Here is a tiny trained network, its code and every weight. The questions are about switching its units off for an input and a target symbol, where a switched-off unit gives its printed mean instead of its output.

import numpy as np


def w(rows, s, z=0):
    codes = np.array(rows[::2]) - 128.0
    scale = np.full(codes.shape[1], s)
    scale[-1] = z or s
    return codes * scale


def norm(h):
    return h / np.sqrt((h * h).mean(-1, keepdims=True) + 1e-5)


def f(y):
    return np.maximum(y, 0)


def softmax(a):
    e = np.exp(a - a.max(-1, keepdims=True))
    return e / e.sum(-1, keepdims=True)


def log_softmax(a):
    a = a - a.max(-1, keepdims=True)
    return a - np.log(np.exp(a).sum(-1, keepdims=True))


def net(x, mask):
    ids = ['Ξαβζηλτω'.index(c) for c in x.split()]
    T = len(ids)
    res = E[ids] + P[:T]
    u = 0
    for l in range(2):
        q, k, v = (norm(res) @ M[l].T for M in (Q, K, V))
        z = softmax(np.where(np.tri(T) > 0, q @ k.T / 2**0.5, -1e9)) @ v
        res = res + np.where(mask[u], z, O[l][:, -1]) @ O[l][:, :-1]
        u += 1
        y = f(norm(res) @ A[l][:, :-1].T + A[l][:, -1])
        res = res + np.where(mask[u : u + 8], y, B[l][:, -1]) @ B[l][:, :-1]
        u += 8
    return log_softmax(norm(res)[-1] @ U[:, :-1].T + U[:, -1])


Q, K, V, O, A, B = {}, {}, {}, {}, {}, {}
E = w([
[113,86,162,119],'Ξ',
[80,150,138,137],'α',
[71,161,141,138],'β',
[84,123,150,117],'ζ',
[54,5,2,211],'η',
[154,157,88,144],'λ',
[211,80,99,115],'τ',
[148,124,114,83],'ω',
],0.004)
P = w([
[203,211,252,124],'0',
[155,205,172,132],'1',
[117,171,113,125],'2',
[92,126,107,137],'3',
[64,92,77,141],'4',
[69,62,74,148],'5',
[59,42,74,158],'6',
],0.0013)
Q[0] = w([
[199,216,211,99],'L0H1',
[61,70,2,186],'L0H1',
],0.0059)
K[0] = w([
[174,210,255,148],'L0H1',
[74,24,49,103],'L0H1',
],0.0062)
V[0] = w([
[90,83,126,254],'L0H1',
[111,153,168,198],'L0H1',
],0.0039)
O[0] = w([
[171,159,249,254,255],'L0H1',
[140,22,181,172,206],'L0H1',
],0.0025,0.00057)
A[0] = w([
[186,175,115,40,46],'L0N1',
[213,211,61,175,146],'L0N2',
[179,133,135,89,115],'L0N3',
[4,115,155,138,198],'L0N4',
[159,155,135,117,110],'L0N5',
[106,36,111,67,44],'L0N6',
[139,94,84,170,86],'L0N7',
[170,174,214,173,2],'L0N8',
],0.0037,0.00096)
B[0] = w([
[40,75,139,111,165],'L0N1',
[162,181,230,88,222],'L0N2',
[100,75,151,107,147],'L0N3',
[204,96,189,51,252],'L0N4',
[123,114,139,93,140],'L0N5',
[75,254,94,147,161],'L0N6',
[157,192,158,147,163],'L0N7',
[85,54,38,148,148],'L0N8',
],0.0031)
Q[1] = w([
[118,236,11,83],'L1H1',
[101,38,18,253],'L1H1',
],0.0053)
K[1] = w([
[124,81,121,15],'L1H1',
[107,143,254,96],'L1H1',
],0.0078)
V[1] = w([
[252,147,96,107],'L1H1',
[147,3,104,107],'L1H1',
],0.0039)
O[1] = w([
[241,107,108,125,160],'L1H1',
[101,4,112,113,1],'L1H1',
],0.0042,0.00062)
A[1] = w([
[184,178,37,99,155],'L1N1',
[220,77,76,99,91],'L1N2',
[171,173,107,42,151],'L1N3',
[127,128,128,128,121],'L1N4',
[73,62,104,171,248],'L1N5',
[68,168,1,53,125],'L1N6',
[113,128,109,182,122],'L1N7',
[103,106,46,139,173],'L1N8',
],0.0046,0.0018)
B[1] = w([
[85,38,201,63,192],'L1N1',
[122,61,22,81,159],'L1N2',
[174,153,46,210,251],'L1N3',
[126,125,130,129,128],'L1N4',
[180,192,60,195,218],'L1N5',
[4,198,13,54,191],'L1N6',
[185,156,84,132,149],'L1N7',
[111,224,117,167,169],'L1N8',
],0.0037,0.0026)
U = w([
[141,35,140,160,8],'Ξ',
[86,117,134,205,198],'α',
[17,170,198,151,2],'β',
[100,73,229,16,121],'ζ',
[132,107,35,254,63],'η',
[239,242,155,135,182],'λ',
[220,33,32,74,121],'τ',
[30,192,20,50,184],'ω',
],0.0076,0.0027)

Each question gives the input, a string of symbols that net reads in full, and the target symbol t.
The units are the heads (2 rows each of Q, K, V and O) and the neurons (one row each of A and B). Each row of codes is followed by its name. A weight is (code - 128) times the scale printed after its matrix; where a second scale follows, it is the last column's (O, A, B and U).
mask holds one flag per unit, layer by layer, with each layer's heads first. A switched-off unit (its flag False) gives its mean, the last column of its rows in O or B, instead of its output. The means were averaged over made-up inputs and are rounded, as every weight is.
A unit's drop is (log p(t) with every unit on - log p(t) with that unit switched off) / (log p(t) with every unit on - log p(t) with every unit switched off).
The circuit of an input: a set's keep is (log p(t) with only the set's units on - log p(t) with every unit switched off) / (log p(t) with every unit on - log p(t) with every unit switched off). Starting from the 12 units with the biggest drops (on a tie, the unit counted first), units are removed one at a time, each time the one whose removal leaves the highest keep (on an exact tie, the one counted first), for as long as the keep stays at least 0.8.
units of the circuit, in order: the units of the circuit, biggest drop first
k most important neurons: the k neurons with the biggest drops, biggest first
k most important neurons of layer l: the k neurons of layer l with the biggest drops, biggest first
drop when u is switched off: that unit's drop, to one decimal
input λ ω η α, target α: 3 most important neurons : [L0N2 L1N5 L1N6]
input ω α λ λ ζ Ξ, target λ: 2 most important neurons : [L0N4 L0N6]
input ζ ω λ Ξ, target ω: units of the circuit, in order : [L0H1]
input λ λ λ λ τ τ Ξ, target τ: units of the circuit, in order : [L1H1 L1N2]
input ζ ζ ζ, target ζ: 4 most important neurons : [L0N4 L0N2 L1N6 L1N5]
input β β ω λ Ξ, target ω: 3 most important neurons : [L0N6 L0N2 L0N7]
input Ξ λ ζ λ β, target λ: units of the circuit, in order : [L1H1 L0N4]
input β β τ λ λ, target τ: units of the circuit, in order : [L1H1 L1N1]
input η λ α, target α: 4 most important neurons of layer 0 : [L0N2 L0N8 L0N4 L0N6]
input λ β ζ α, target ζ: 4 most important neurons : [L0N4 L1N5 L0N6 L0N7]
input β ω ζ λ τ α, target τ: units of the circuit, in order : [L0N4 L1H1 L0N2]
input ζ β β ζ Ξ ω λ, target ω: units of the circuit, in order : [L0H1 L1N6]
input ζ ω τ, target ω: 4 most important neurons : [L0N4 L1N6 L0N1 L0N6]
input β β Ξ, target β: units of the circuit, in order : [L1H1 L0H1]
input λ β τ ζ ζ ζ α, target ζ: units of the circuit, in order : [L0N4]
input Ξ ζ ζ α λ α β, target λ: 2 most important neurons : [L0N4 L0N1]
input Ξ λ λ ω Ξ β λ, target λ: units of the circuit, in order : [L0N2 L1N6]
input ζ α α λ ζ α, target λ: units of the circuit, in order : [L0N4 L1H1]
input τ ζ λ Ξ, target λ: 4 most important neurons : [L0N6 L0N1 L0N8 L0N3]
input λ ω Ξ λ λ λ ζ, target λ: units of the circuit, in order : [L1H1]
input λ ω λ ζ ω β τ, target ω: 2 most important neurons of layer 0 : [L0N4 L0N6]
input λ β ω ζ τ β β, target τ: units of the circuit, in order : [L0N4 L1H1]
input ζ λ ω λ λ, target ω: 3 most important neurons : [L0N4 L1N1 L1N6]
input ζ ζ β, target ζ: 2 most important neurons of layer 1 : [L1N5 L1N6]
input ζ β ζ ζ β, target ζ: 2 most important neurons : [L0N4 L1N3]
input λ ζ λ Ξ λ λ λ, target λ: drop when L0N2 is switched off : 0.1
input τ Ξ λ, target τ: drop when L0N2 is switched off : 0.2
input λ τ ζ Ξ, target τ: drop when L0N4 is switched off : 1.2
